[[129 128 148 126 127 128 121 145 128 128 133 127 123 128 143]
 [133 128 113 126 128 128 113 118 128 128 142 128 119 128 118]
 [114 128 135 127 129 128 148 121 127 128 102 128 136 128 121]]
->
[[133 128 113 126 128 128 113 118 128 128 142 128 119 128 118]
 [129 128 148 126 127 128 121 145 128 128 133 127 123 128 143]
 [114 128 135 127 129 128 148 121 127 128 102 128 136 128 121]]

[[142 120 110 132 126 119 120 132 129]
 [141 127 128 139 126 119 128 139 133]
 [138 131 130 138 128 120 130 140 135]
 [133 143 101 128 126 111 132 134 136]
 [135 145 103 132 126 111 133 139 137]
 [122 133 117 121 128 128 128 122 127]]
->
[[142 120 110 132 126 119 120 132 129]
 [141 127 128 139 126 119 128 139 133]
 [138 131 130 138 128 120 130 140 135]
 [135 145 103 132 126 111 133 139 137]
 [133 143 101 128 126 111 132 134 136]
 [122 133 117 121 128 128 128 122 127]]

[[127 126 124 132]
 [110 134 114 106]
 [115 136 109 151]
 [132 129 126 132]
 [106 139 117 103]
 [121 128 123 123]
 [142 120 127 143]]
->
[[142 120 127 143]
 [132 129 126 132]
 [127 126 124 132]
 [121 128 123 123]
 [115 136 109 151]
 [110 134 114 106]
 [106 139 117 103]]

[[115 125 135]
 [126 133 124]
 [117 127 120]
 [103 123 126]]
->
[[126 133 124]
 [117 127 120]
 [115 125 135]
 [103 123 126]]

[[115 124 125 103 123]
 [129 133 110 126 106]
 [153 131 107 139 103]
 [116 125 135 116 135]
 [113 128 145 125 138]]
->
[[153 131 107 139 103]
 [129 133 110 126 106]
 [116 125 135 116 135]
 [115 124 125 103 123]
 [113 128 145 125 138]]

[[137 120 109 125 122 132 107]
 [120 129 145 132 138 131 131]
 [130 137 139 149 107 137 130]]
->
[[137 120 109 125 122 132 107]
 [130 137 139 149 107 137 130]
 [120 129 145 132 138 131 131]]
---
[[135 132 143 129 129]
 [128 150 129 129 128]
 [130 128 125 131 147]]
->
[[132 143]
 [150 129]]

[[155 123 131]
 [156 121 131]]
->
[[123 131]
 [121 131]]

[[110 145 141 133 144]
 [140 126 120 109 148]
 [141 135 106 136 136]]
->
[[145 141]
 [126 120]]

[[124 132 120 135 128]
 [131 130  99 127 127]
 [132 142 123 134 123]]
->
[[132 120]
 [130  99]]

[[150 139 132 137]
 [112 119 117 128]
 [150 120 126 124]
 [155 122 111 121]]
->
[[139 132]
 [119 117]]

[[123 105 127 121]
 [130 131 152 111]]
->
[[105 127]
 [131 152]]

[[127 142 132 116 119]
 [117 143 135 122 117]
 [114 150 134 123 116]
 [128 147 135 121 118]]
->
[[142 132]
 [143 135]]
---
[[123 142]
 [119 118]
 [131 127]
 [127 121]
 [130 157]
 [128 137]
 [127 120]]
->
[[120 127]
 [137 128]
 [157 130]
 [121 127]
 [127 131]
 [118 119]
 [142 123]]

[[131 134 157 136 123 113]
 [109 145 124 147 150 121]
 [109 140 132 119 113 132]
 [124 137 148 120 108 132]]
->
[[132 108 120 148 137 124]
 [132 113 119 132 140 109]
 [121 150 147 124 145 109]
 [113 123 136 157 134 131]]

[[107 153 153 132 109 125 116 122 140 120 105 121]
 [108 106 149 153 116 116 105 124 132 142 140 114]
 [134 150 109 146 126 149 149 152 128 143 113 113]
 [107 110 149 139 127 126 111 103 140 123 103 118]
 [112 146 134 115 128 116 148 111 119 134 139 145]
 [138 109 105 150 134 143 125 140 142 112 139 142]
 [131 154 144 142 137 126 142 124 128 136 131 113]
 [134 152 127 133 124 119 115 134 135 104 102 121]]
->
[[121 102 104 135 134 115 119 124 133 127 152 134]
 [113 131 136 128 124 142 126 137 142 144 154 131]
 [142 139 112 142 140 125 143 134 150 105 109 138]
 [145 139 134 119 111 148 116 128 115 134 146 112]
 [118 103 123 140 103 111 126 127 139 149 110 107]
 [113 113 143 128 152 149 149 126 146 109 150 134]
 [114 140 142 132 124 105 116 116 153 149 106 108]
 [121 105 120 140 122 116 125 109 132 153 153 107]]

[[122 128 122 114 119 131 132 119 115 136 120 137 119]
 [130 127 127 132 132 134 135 135 144 114 134 128 124]
 [133 135 121 118 119 129 136 129 124 134 122 137 135]
 [127 122 121 126 127 128 132 120 126 127 128 128 114]
 [126 111 124 129 130 139 140 142 139 139 134 121 128]
 [143 142 129 139 133 125 128 141 140 123 135 137 119]
 [107 107 134 133 135 137 119 109 125 122 132 106 130]]
->
[[130 106 132 122 125 109 119 137 135 133 134 107 107]
 [119 137 135 123 140 141 128 125 133 139 129 142 143]
 [128 121 134 139 139 142 140 139 130 129 124 111 126]
 [114 128 128 127 126 120 132 128 127 126 121 122 127]
 [135 137 122 134 124 129 136 129 119 118 121 135 133]
 [124 128 134 114 144 135 135 134 132 132 127 127 130]
 [119 137 120 136 115 119 132 131 119 114 122 128 122]]

[[117 105 137 116 112 141]
 [122 130 137 117 127 134]
 [118 135 145 109 127 129]]
->
[[129 127 109 145 135 118]
 [134 127 117 137 130 122]
 [141 112 116 137 105 117]]

[[134 123 145 116 105]
 [153 128 119 137 124]
 [109 122 140 117 127]]
->
[[127 117 140 122 109]
 [124 137 119 128 153]
 [105 116 145 123 134]]

[[129 106]
 [125 130]
 [127 127]]
->
[[127 127]
 [130 125]
 [106 129]]

[[111 138 145 126 113 112 113 152 153]
 [113 134 140 130 121 110 118 152 153]
 [113 132 140 129 118 107 114 149 153]
 [110 133 143 129 122 110 115 147 144]
 [118 130 140 126 113 115 116 148 149]]
->
[[149 148 116 115 113 126 140 130 118]
 [144 147 115 110 122 129 143 133 110]
 [153 149 114 107 118 129 140 132 113]
 [153 152 118 110 121 130 140 134 113]
 [153 152 113 112 113 126 145 138 111]]
